Below are the code and all the weights of a small trained network. Each question names an input and a class and asks about switching units off, where a switched-off unit gives its printed mean instead of its output.

import numpy as np


def w(rows, s, z=0):
    codes = np.array(rows[::2]) - 128.0
    scale = np.full(codes.shape[1], s)
    scale[-1] = z or s
    return codes * scale


def f(y):
    return y / 2 * (1 + np.tanh(0.7978845608 * (y + 0.044715 * y**3)))


def log_softmax(a):
    a = a - a.max(-1, keepdims=True)
    return a - np.log(np.exp(a).sum(-1, keepdims=True))


def net(x, mask):
    res = np.array(x, float).reshape(1, 6) / 4 @ E
    y = f(res @ A[0][:, :-1].T + A[0][:, -1])
    res = res + np.where(mask, y, B[0][:, -1]) @ B[0][:, :-1]
    return log_softmax(res[-1] @ U[:, :-1].T + U[:, -1])


A, B = {}, {}
E = w([
[109,254,92],'x0',
[151,67,21],'x1',
[5,114,127],'x2',
[129,130,129],'x3',
[126,129,128],'x4',
[128,127,130],'x5',
],0.0074)
A[0] = w([
[120,141,189,88],'neuron 1',
[212,135,144,55],'neuron 2',
[131,93,146,56],'neuron 3',
[122,135,188,105],'neuron 4',
[141,51,202,87],'neuron 5',
[65,118,113,1],'neuron 6',
[180,151,119,91],'neuron 7',
[232,165,151,121],'neuron 8',
[133,88,150,42],'neuron 9',
[133,104,55,90],'neuron 10',
[140,62,162,43],'neuron 11',
[127,59,181,74],'neuron 12',
[132,142,205,66],'neuron 13',
[122,142,169,110],'neuron 14',
[179,121,145,93],'neuron 15',
[124,105,60,85],'neuron 16',
[129,93,54,72],'neuron 17',
[119,134,183,27],'neuron 18',
[144,62,174,92],'neuron 19',
[127,178,112,152],'neuron 20',
[129,108,64,65],'neuron 21',
[198,142,132,74],'neuron 22',
[119,108,50,110],'neuron 23',
[130,150,149,73],'neuron 24',
[116,181,104,86],'neuron 25',
[129,195,87,31],'neuron 26',
[101,149,185,56],'neuron 27',
[127,184,102,34],'neuron 28',
[232,162,87,101],'neuron 29',
[141,104,61,78],'neuron 30',
[107,184,92,84],'neuron 31',
[130,254,129,109],'neuron 32',
[58,124,106,106],'neuron 33',
[61,147,95,101],'neuron 34',
[127,182,95,46],'neuron 35',
[134,79,155,37],'neuron 36',
[115,163,186,94],'neuron 37',
[181,134,126,66],'neuron 38',
[131,107,84,35],'neuron 39',
[51,110,110,61],'neuron 40',
],0.012,0.0052)
B[0] = w([
[181,206,130,151],'neuron 1',
[1,173,179,178],'neuron 2',
[81,167,88,123],'neuron 3',
[186,189,115,155],'neuron 4',
[79,170,20,221],'neuron 5',
[39,155,152,129],'neuron 6',
[50,101,136,151],'neuron 7',
[41,97,163,244],'neuron 8',
[62,174,72,125],'neuron 9',
[134,222,174,170],'neuron 10',
[78,173,61,164],'neuron 11',
[94,150,66,188],'neuron 12',
[147,202,117,158],'neuron 13',
[177,160,128,142],'neuron 14',
[99,104,136,154],'neuron 15',
[152,216,171,160],'neuron 16',
[136,217,152,172],'neuron 17',
[126,164,134,121],'neuron 18',
[57,160,14,195],'neuron 19',
[142,93,86,174],'neuron 20',
[158,243,150,146],'neuron 21',
[9,116,155,165],'neuron 22',
[201,211,195,180],'neuron 23',
[120,156,107,117],'neuron 24',
[117,115,75,150],'neuron 25',
[84,118,27,148],'neuron 26',
[134,196,162,143],'neuron 27',
[88,145,46,134],'neuron 28',
[44,101,181,229],'neuron 29',
[133,184,158,161],'neuron 30',
[99,95,81,159],'neuron 31',
[117,101,79,254],'neuron 32',
[42,76,209,175],'neuron 33',
[56,62,138,174],'neuron 34',
[84,133,86,136],'neuron 35',
[22,198,44,135],'neuron 36',
[164,153,134,165],'neuron 37',
[37,141,163,139],'neuron 38',
[106,195,134,121],'neuron 39',
[33,137,198,167],'neuron 40',
],0.006,0.0047)
U = w([
[157,118,115,252],'0',
[124,141,6,32],'1',
[166,115,127,247],'2',
[79,107,188,17],'3',
[189,236,146,56],'4',
[171,103,116,212],'5',
[245,31,121,17],'6',
],0.014,0.013)

Each question gives the input, the list of numbers given to net, and the class t.
The units are the neurons (one row each of A and B). Each row of codes is followed by its name. A weight is (code - 128) times the scale printed after its matrix; where a second scale follows, it is the last column's (A, B and U).
mask holds one flag per neuron, in row order. A switched-off neuron (its flag False) gives its mean, the last column of its row in B, instead of its output. The means were averaged over made-up inputs and are rounded, as every weight is.
A unit's drop is (log p(t) with every unit on - log p(t) with that unit switched off) / (log p(t) with every unit on - log p(t) with every unit switched off).
The circuit of an input: a set's keep is (log p(t) with only the set's units on - log p(t) with every unit switched off) / (log p(t) with every unit on - log p(t) with every unit switched off). Starting from the 12 units with the biggest drops (on a tie, the unit counted first), units are removed one at a time, each time the one whose removal leaves the highest keep (on an exact tie, the one counted first), for as long as the keep stays at least 0.8.
circuit, biggest first: the units of the circuit, biggest drop first
unit that matters most: the unit with the biggest drop
top k neurons: the k neurons with the biggest drops, biggest first
drop when u is switched off: that unit's drop, to one decimal
input [-8,8,1,-6,-4,0], class 1: circuit, biggest first -> [neuron 19; neuron 5]
input [-3,-6,-7,-3,-6,0], class 3: circuit, biggest first -> [neuron 8; neuron 2]
input [-7,-8,-7,-4,3,2], class 4: top neuron -> [neuron 13]
input [7,0,8,-1,-7,-1], class 3: top 3 neurons -> [neuron 33; neuron 40; neuron 34]
input [3,5,7,-4,-1,3], class 3: circuit, biggest first -> [neuron 33; neuron 40]
input [5,-5,-8,-6,4,-6], class 3: top 2 neurons -> [neuron 8; neuron 29]
input [8,1,-7,3,7,-7], class 1: circuit, biggest first -> [neuron 26; neuron 32]
input [6,2,7,0,-2,6], class 3: top 2 neurons -> [neuron 33; neuron 40]
input [7,-4,-4,3,-1,-3], class 1: top 2 neurons -> [neuron 32; neuron 26]
input [-5,2,-3,2,2,0], class 1: top 2 neurons -> [neuron 19; neuron 5]
input [8,-6,-5,-1,5,-4], class 1: drop when neuron 26 is switched off -> 0.1
input [-4,0,-6,1,-3,0], class 3: drop when neuron 29 is switched off -> 0.2
input [-7,-5,-3,1,1,5], class 1: drop when neuron 5 is switched off -> 0.2
input [-6,-8,3,-2,-3,2], class 4: drop when neuron 4 is switched off -> 0.1
input [-7,-5,3,7,-3,-4], class 1: unit that matters most -> neuron 5
input [-8,-4,-5,1,-1,8], class 1: top 2 neurons -> [neuron 5; neuron 19]
